Rows near named flat spaces through zero (a row that begins with a name and a colon came from that space)
j621_j734: [  7   7  -2   6   0  -9 -13  -5   4  -1  -5   3 -14  -4  11  12 -10   2
  11 -15   5  -3 -12  -1 -11   0  -1   8  -6  -4  -9   9   0   0  -4  14
   7 -13  -7  -3 -12  10 -11  11   4   7   5   3 -15   5   4 -17  -8  -1
  -2   5  11   7   0  20   0   2  -7   9   8   8   2  -8   4 -16  -3  -3
  -7 -11  -1   0   4   6 -14 -17 -12 -16   9  -4 -10  20 -18  19   3  -6
  -1 -14   5  -9   4   7 -13  -2   9   7   4   3 -11   1  -2 -11  12  -6
   5   6   7  -3   7   7  -1  10 -15 -11  -1  -1 -12   6  -3   8  11   1
   0]
j821_j547: [-13  -1 -11  19   5  -6   9  10 -17  11 -18   4   3   2  14  -6   2   2
 -24  10   8  -4   2 -11  -3   6  16   6  -8   4   9   0 -17  -9  13   6
  -8  -1  -9  16 -13  -3  -1   1  12 -18   3   1   0   0 -26 -18 -11   6
  -9  -2  -7   0 -15  -2   4  12   4   8  -1  -7   4  12  31   7 -15   6
   8   0  12  -4  -3   1 -12  10   3 -11   2   4  -6  17 -16   1 -24   4
  -3   4  -2   3  -1 -11  13  -3 -15  -1  -9  -6   9   3 -13   0   1   9
   3 -14  -1  -7  10 -21  -2  -4   2  11  -5  11 -10   2 -22   0  -3 -10
   8]
j915_j240: [ 12   3 -17   1  -4  -8   8  -7   4  15  14   1 -12 -13   0 -11   9   2
   4 -13 -12  -9   3  14 -13   3   7   6   2  16 -15  -4  15  -2   6  10
   3 -10  -8  17  -9  -9  -5  13   2  -4  -4   7  -9   8 -14  -1   1   1
  21 -25  -3 -10   7   0  -7  -4  -8   3  -4  11   4  -3  -8  -3   1  -8
 -14 -10  14   8   0  -7   1   9  -4  -9  -9   0   2 -13   8   0  -7   9
  11   7  -8  -6  13   6   2   6  -8  -4   7  11   8  16  -3 -11   0  -5
 -10   8   1  -2   8  10  -5 -17   5  14  19  -3   8  13 -10 -10   1 -20
  -6]
j756_j273: [  9  -3 -22  17   8  -7  13   5  13   8   3  15  -1   3  18   0  14   0
  -1 -13  13   2 -15 -14 -13  16   6  -4   2   3   1   1   6   6   4  -6
   1  12  27  -5   5   8  -3  -1   9   6 -13 -14  17   3   8  12   6  -3
 -10  -4 -10  -1 -10   1  12  18  -5 -20   6 -16  -4  -7   4  20 -10   5
  13  -7  10  -7  19  10  -1  12   7   1  -9 -16  -8  -2  -9   1   3  -1
  23   2  11  11   4  -4   5   2   4 -13  -6  -9  -1  -2  11  13 -23  -5
   8   6   2 -33  11  12   9   9  -8  13 -14  -1   0   0  -5 -14   1  -3
  -1]
j171_j934: [  3  15  -1   1 -10   1   0  -4   6   6   3  -8  -5  -8  -7   1   5   3
   4  10  -2   3   1 -15  -5  -3   1   5  -1   7   0   3  -4  11   2   6
   6  13   2  -3  11   2 -10  -1  10   5 -12  -2  -7  -3   1  16  -7   2
   0  -4 -12  -2   1  -4  11  -6   9  11   2   0  -8   2  -2   4   9  -4
   9   4  -7   4  -1 -18  -3 -12 -10 -11   0  12   5  -6  -4   1  -8  -5
   6   5  -1   1  10  -4  -2  -5   2  -6  -4   7   9  13  -7   1   0  -2
  10   1   0 -13 -12   2  -2  -1   1  -1  10 -15   9  -1  10  -2  -4  -1
  -7]
j912_j276: [-16 -10   2   0  -7   1  18  -5   7   2  -3 -11   2 -15  -3   9  -2   3
  -5  -3   7   4  16 -20 -21 -11   0  14   6 -10  20 -16  -9  13   0 -10
   0  -4   6  -3   3  11  -9   0 -15  -6  12   5   4  -9  -2  -7  -5   4
  -8   8   1  13  -8   4   7 -11   1 -13   2  -3  -9   3   1   0 -12  -4
  -6 -12 -17 -20   7   7 -21  -1   3  10 -14  -1  -9   0  -1   5  -5   6
   0  -3 -12   1  17  -3   3   7  -5 -11   6  -3  16   4  -7   8  -6   2
   1  12   0   4   3  11 -10   3   3  14   1   3  12  10  -4  13  -1 -11
  -6]
j171_j934: [ -2 -37  20  -2  15  12   4  13 -10  -8   0  14  11  22  -5  -6   3   3
  -6   1  11  -5 -17  25   5  13   0  -4   4 -13 -14 -17  -2   0  -1  -4
  -6   0  12   3   0  -7   5   7  -9 -22   7  -4 -13  17   7 -23  14 -12
   5 -10  30   0  -9 -11 -22  -1  -7 -11  -1  -1  -6  -1   8   8 -13   9
 -20  -5  23 -13   4   7  13   2  10  14  -8   1 -10  -6  -6 -11   6   8
   6  -8   2  -1 -21  24  -4   3  -9  18  13 -10 -17 -22  -5 -11  24   4
  -5   7 -16   4  18 -12  12  18  -1  -5 -18   9  -5   1 -10  -6   9   0
   0]
j213_j876: [  6   8  13   8   7   6   8  -9   8   9  -6   9  -5  -4  -4   4   5   1
  20  -1  -7  -3   7   7  -3  20  10  13   9 -10  -8  -8   4  -4   4  20
  -1  -5  17  -7  -2 -10  12   5  -9   7  -1   5 -20   4  -1   2   6   1
   1  -5   2   0   7  -7 -29  -9 -11  -2 -12 -13  15   9   5  -4  -8  -4
  22   2  -7  -6  -3   7  -5  17  17  -2  -5  -2  19  -1 -17   5 -12   6
   0   1   3  -1  10   4 -12 -15  14  11   2  14   0   6 -11  -9  -3  -7
  10  14  16  -3  11   3  -1  11  -5  -3   6 -23  11  -1  -7 -22 -13  24
   2]
j543_j141: [ -5   5  10 -17 -12  -1 -11  20   5  -3  12 -13   1  -8 -17  11   9  -4
  -2  -2   1   6  12 -13  15  -1   5   5 -10   0   4   2   8   6  -2   3
  -1  -2   1  -6 -15  -8 -13   7   1   1  -5  -9   2 -10   0 -20  11 -14
  -6   0  10  17 -15   8  -7   5 -11   3   8  -1   3  -1 -13  -2   7  10
   4   3  -5 -16 -12  -1   8 -15  14  -1  -1  -4  10   4  -3   0  11   2
  12 -27 -26  -4   1   0   5  -4   8  -5  -7  -5   4   9  -3   4  -4 -15
 -13   0  12 -10  -3 -13   6 -12  21  18 -10  11   4   6  11  15   4   4
   3]
j213_j876: [ 22   7   4 -13   6  -1   7  27  10  -8   5 -11   4   1  14   3  -8  -6
  11   5   5  -3   1  -2  -7  -7  -6   1  -2   2   2  -8  -1   4   4   5
 -10   5   5   1 -10 -11   9  -3  -3   7  -3   2  11   5  -8  -7  -4  -6
  -4   1  11   5   5  -6  11   9  -1   3  -1   5  -5   0 -17   5   4   4
 -10  -5   6   1  -9  -5   0  -8  -6   0  11  -7   9   9   1  -4  -4 -10
 -10  17  -4   1  -7 -17  14   1  -2  -8   9 -25 -13 -11   9  -3  -6   9
  -1  -7  10 -18 -13  -4   9 -13  -5  -2  -4  13   5   6   4  11  10 -14
   0]
j598_j776: [  3   6   6   0   0  -4  -3  -1  -5   3  -6   4  -2   4  -7 -13   3  -1
  -3   2  -3  -8   0  -4   7   1   0   1  15   0  12 -11   9   6  -1   1
  -8   0   1   6   0   1  -7  16  13 -12   3  -6   0  -1  -2   5  -2   9
  -2   7  10   6   0  -5 -17   2   9 -18  -2   0   7   1  -2   2   3  -6
   2  -6 -13   9   7   5 -14   1 -10   0  -2  -1  -8   8   5 -14  -3   4
   3  14 -19   3   2   6   4  -7  -5   5  -6  -2  11  -9  -3  13  -5  -1
  -3  -1   8   0  -2   9   3  20   1   9  -6  -3  -8  -4  -1  -7  -6  -4
 -10]
[  2   5  -6   2   0   2  -7  -1   4  -6   3   2   8  -8  -2  -4   8   2
  -3   0   1 -10 -14   9   9  -6  -6  -5  -6   0 -14  13   5  -8   2  -1
   2   2  -7   1   0  -2   0  -3   0  -5  -2  -7   7  -8   5   4   1   2
   6   3  -3  -6  -5  -1  12 -11  12   8  -1  10  11   7  -1  10   6  -3
  -5   6   7  -6  -2  -2   8  -1  -1  -7   3  13   4   5  -6   2   7  -5
  10   1   1   1  -9   3 -16  -3  -1   1   4  -2  -2  -4   0   7   6   0
  -2  10  -3   3  -2   6   8  -5  -9  12 -12  -2  -5  -2   2  -5   0   1
   2] : j912_j276
j543_j141: [  8 -15   0  39  69  14  22 -42 -34  -5 -26  16   7  43  43  -7 -29   7
 -17  -5  35 -15 -45  36 -54   8   3  -5  18   6 -13  -8 -59 -11   7  -5
   2  15  -2  15  83   3  65 -11   1  23  30  36  18  32  -2  49 -56  64
  11 -23 -35 -34  63  -3  30  -9  37 -30 -26  -2  -8  22  41  -6 -45  -3
 -15 -40  10  45   5  -2  -1  30 -26   9  19  26 -26 -11  30  -3 -27 -25
 -63  72  83  16 -10 -19  -4  10 -29  18  31  21  13 -28  -3   1   8  28
  48 -25 -31  35  12  26 -11   3 -60 -77  44 -44  -3 -39 -30 -60  -5  12
 -12]
[-16  -2   4   0   1   4   9   4   3   4  -3   0  18  -4 -32 -11  18   4
   4  40 -12  18  18  12   7   4   1 -11  -8  14   0  -8   7  -9   1  -7
 -11   2   1   7  17 -17  13  -6  -6   1 -19   9  28   6 -19  32  10   5
  -1  -2 -18   4   0 -23 -11  -8   0 -18 -13  -2  -6   2  -3  18   1  13
  -4  23   7  -2  -4 -22  16  28  11   8 -18  -7   7 -27  37 -37   2  10
   5  14  -7  10   3 -14  25   9 -14 -16   5  -8  16   1 -11  25 -20   3
  -2   7  -9  -8  -7   3   7  -7  16  20  17 -11  21 -21   3  -2 -21   6
  -6] : j621_j734
j915_j240: [ -9 -15   6  10  -3  10  11  -8   2  -1  -6   1  12  10  17   6  -4  -7
 -12  -5 -19  18  -7   4   8   3   0  -3 -14 -12   3   1   5   2 -10  -5
   2  11   3  -7  -3   2   6  -5   4   2   4  11  14  -9  12   4   3  14
  -4   7  14   6 -10  -5  17  -5  18  12   5  -7   3  -2   8   8  -1  20
   6  21 -14  13   7   1   5   1  15  -8  -6   3   1   6   8  -1  19   8
  -8 -10 -23  -8  -1   6  -3 -22   4  18  -8 -12   4   3   0   2   3   5
 -11  -9  -3  -7  -4 -16  -3   2  22   4 -10   4  19  -3   1  -6 -10  10
   1]
[-10  -2  -1  23  24   1  12 -10 -11   2 -16   8   0  22  21   0 -14  10
 -13   6  12  -6 -21  14 -17   1  -4  -4  -1  -3   0  -2 -17  -2   2   3
   8   1  -1   2  27   4  27   1  -5  13  14  20   3  16  -5  19 -28  27
   5 -13 -18 -16  26   2  12 -12  20 -15 -12  -2  -2   9  20  -9 -21   2
  -2 -12   4  21   3   3  -8  24 -10  -3  10   9  -8  -5   8  -7  -8  -6
 -33  35  36  -1  -1  -6  -3   5 -14   4  12  11   6 -15   1   6   8   8
  18 -11 -15  21   3  10  -3   0 -24 -26  18 -22   3 -18  -9 -23  -6   1
  -3] : j543_j141
j598_j776: [ 13   4 -20   3  -5   3  -7  -6   2  -4   0  -3  11 -16   3  -6  -9   0
   7  -7   0  -2   8   8 -10  -4   5   4   0   2 -10  -3  -1   6  -8   5
  -8  -9   0  -7   3  -5   1  -6   1   8 -15  -4  -4  -7   4 -11  -5  -9
  13   1  -5  -5 -12 -11  10   0   5   9  -2  -2  11  -4  -2  -7  12   6
   3  12  12   1   5  -7  15  -6   3  -2  -4   5   8   0  -8  15   5  -2
 -12  -2  14   8 -17  -4   4  -5   1  -8   2 -15  -6  11 -10  -6   9 -16
   6   1   7  -6  -7   6   3   4  -2   7   0  -1   4   9  -5   4   2   9
  11]
[-10   8   0  -7   2  -8   6   2  -3   3   4   3   2   0   0  -7   6  12
   3  -2   9  -6  -6   2   1 -13   0  -7  -3   1   4  -7   0   1   0   3
   2  -4  10  -1  -2   5  -2   4   0  -1  -2  -1   1 -12   8   7   1  -3
   4   3   2   5  -4   2   5   3  -1   6   2   8  10   4   8   8   5   0
  -2   3   1   4   5   8  -4   2  -2  -8  -8  -6  -3   2   7   2   2  12
   1  -4   1  -3  -7   3   0  14   0  13  -8  -4 -12   4   0   3   8  -1
  -1  -3  -3  -4   0  -5  -2  -2  -8 -10  -1 -10  -8   1  -4  -4   0  -4
   4] : j171_j934
[  2   0   0 -11  -2   5  11   6   5 -12   8  -3  -5   1   8   5  12 -12
   4   0   6  11  10   8  -9  -8   1  11 -15   6 -13  15   2 -15   7  12
 -12   4   6   3  -7  -3   3   2 -18  17   9  -2  -2  -3   7  -2 -10 -18
  -1  -1 -11  -6   7   3   8  -6 -24  14  -3  -7   1  -7   9   2   3   3
  -7   4   8 -11   4  -1   6  -5  13  -5  -5 -13   3  -8 -14  21   8 -11
 -11 -14   9   6   2   3  -4  -9  -3   0   8  -5  -8   5  10   3  -2  -8
  -5   1  -7  -6  -8  -5   8 -22  -1 -14  -1  -7  20  -7   2  10   8 -11
  11] : j598_j776
j518_j182: [ -3 -21   1 -15  19   7   5  -2  12   7  -2  21 -11   3  12   2 -11   0
 -16  11  -3  -4  -1  16  24  -1  10  -5  -6 -17  -2  -3 -30   8 -20 -23
  25  13  -8  24  15  -2  -3   1  -3  -6   4 -26   2   0   7  -5 -14   2
  -9  -9  13   5 -13  -4 -14   0   4  -3   6 -18 -14  11   1  -2   2  -8
  -6 -24   9   4  -3  11 -10   3 -13   1   0  -9  -1   2  24  20 -15  -7
 -12 -12  -2  -8  15  14  14  17  18 -26   2  -7   1   5  -6   0   1 -20
   0   8  10  -4  -4   7  -2   1  -8   0  -1   1  -9  21  -5  22 -19   4
  -2]
[-11   6  -7  -1   6   7  20  -4   3  -1  -4  -9   0  -5  13  10   3   4
  16  -3 -10  10  -2  -1   2   1  -2   3  -5   4  -8   6  11   1  -2  -2
   1  -2  -1  10   9  -3  -1   3  -1   7  -7  15  -3   0  -3   6   3   3
   6 -12   1  -7 -12  -2  23  -3   6  14   4  -8   2  -4 -12   0   7   0
 -12   7  -6  15   7 -12   4   5   9   6  -3  -6   6   0  15  -7   3   8
  11  11 -21  -6   2   4   3  -3   4   6  -6  -2   1   3  10  -5   2  -6
  -1   3  -6   4   1 -17  -5   2   7   2  10  -1   1  -2  -7 -14  -8  -7
  -1] : j915_j240
[ -3  -7  -3  18  28   8  16 -20 -19   2 -18  17   0  25  26  -4 -15   6
  -8  -1  13 -13 -23  18 -31   6   2  -5   7   3  -4 -14 -29 -11  -2   5
   2   0  -1  16  39   3  24  -2   2  11   6  20   8  12   4  25 -34  28
  12 -10 -25 -35  28  -6  14 -14  11 -16 -10  -5  -6   7  18  -1 -27  -6
 -10 -12   8  25   0   2  -4  21 -14  -2  15  12  -8  -3   9  -2  -8 -12
 -43  39  39   9  -6 -10  -1   7 -25   8  13   6  10 -10   4   6   6  19
  27 -13 -21  20   7  14 -11   7 -24 -41  19 -29   1 -20  -8 -28   2  15
  -4] : j543_j141
j912_j276: [  6  15 -11 -15   1  -7  -9   0 -17  15   0  13 -10  21  10   4  -6 -12
  14   3  -5 -18  -6   9   5  30  10  -8   5  13 -21  10  -1  -7   9  11
   7  -3   4  10  -7   5   3  15   6  27  -8  19   2  19   4   6  -1 -10
  -1 -17  -7 -10   4   1   2  22  -7  -4 -24  -1   9 -16   5 -10  10   2
  11   8  17  19 -27  -2  14 -16 -15  -3   6 -12   6  -2   0 -23  -9   1
 -17  -2  25  -6  -8  -5   8  -4   3   3   6  12  -6   1  -4 -15   1   6
  10 -37   0  -6   2   1 -18   3   2  -8  18  -6   4 -18  14  -1   1  17
  -1]
[-16 -14   5  -5  -2  -6   5   2   0  -7   2  -8   7  -8  -2   2  -5   5
  -6  -1  -2   4  11   0  -9  -6  -2   8   0  -5  18  -7   0   4   5  -8
 -13   5  -1  -5   3   4  -1 -16  -8 -18  13  -5   0   4 -11 -16  -2   2
   0   7   2   4   0   2   6 -10  -9  -8  11   3  -9  13   4  -5  -5  -3
   5  -5 -18  -3  21  13 -16  13   2   1 -11   3 -16   3   9  11  -3  -3
  11   0 -12   1   7  -6  -2   4  -3  -2   6  -3  15   2   2  16   3  -1
  -1  23   5   3   4   2   9   5   1  -6 -10   9  -5  13  -3   4  -3 -11
   0] : j912_j276
[ -9   2  10   4   5  -1   9   0  -3   6   4  -1   5  -4 -20  -9  10   7
  10  14  -7  -5  17   1   8   4   1  -5   2  -2   2  -6   3  -1   1  -6
  -5  14   6   8  15 -19  11  -3   0  -2 -13   7  15  -4  -6  14   2   2
  -3  -1 -16   6   3 -12   2  -5   3  -2 -12  -2  -4  12  -3   5   7   6
  -1   9   2  -7  -4 -14   8  11   7   7 -14  -6   5 -20  23 -15   2   6
   4  17  -5   9  -1  -8  16   8 -11 -16   2 -10  14   0 -10  21   1   4
  -9  -1  -8  -6  -3  -4   3 -10   8  15  14 -14  10  -5   2  -6 -18  -1
  -1] : j621_j734
[ 12   6   4  20  -9   2   3   1 -27  -5  -1 -18   8   6   3   2   2  -2
   9  -3   0   1   1 -13 -16   1  -4   6   4   9   5  -7  13   7  10  10
 -17  -7   4 -25 -12   6  -8   8   9   9  -1  12   8  -5 -10  -1  10   3
 -11   7   0  -4   5   1   5   0  -8  -3  -6  21   8  -9 -11   4  12  -7
  14  18   2 -11 -10   1  10 -20  10   1   4  -4  -9   1 -14 -19   3  -2
   9  13   7  14  -9  -1 -11  -1 -12  12  -1  -9  -7  -7  13   5  -3  14
  -3  -5   2  -1 -11  -6   4  -7  10   0   8  14  16   5  -2 -13  13   1
   1] : j518_j182
[ -5  18  -6   1  -1  -3   2  -5   9   3  -9   2  -3  -4   3   0  -9  -6
   4   1   5   1  -4  -1   1  -3  -4   5  -2  -2   5   0   9  -5   3   5
 -11  -8   0   0  -7   6   4   2   7  -7  -4  -3   0   2  -2  16   3  16
  -7  -2   0  -5  -5   1   8 -24   4   4  -6   4  -1  -4   4  -3   6 -12
   4  -6  -7   0   7 -10  -2   7 -13  -7   1  -2  -3  10  -2  -2  -1  -5
   3   0 -10   7  -5   5  -8  -3   4   6  -4  -1  -1   1 -12  -4   0  -1
  -1 -11   3  -3 -15  10  -2  -2  -7   7   3   0 -15   4   0   0   6   6
   6] : j171_j934
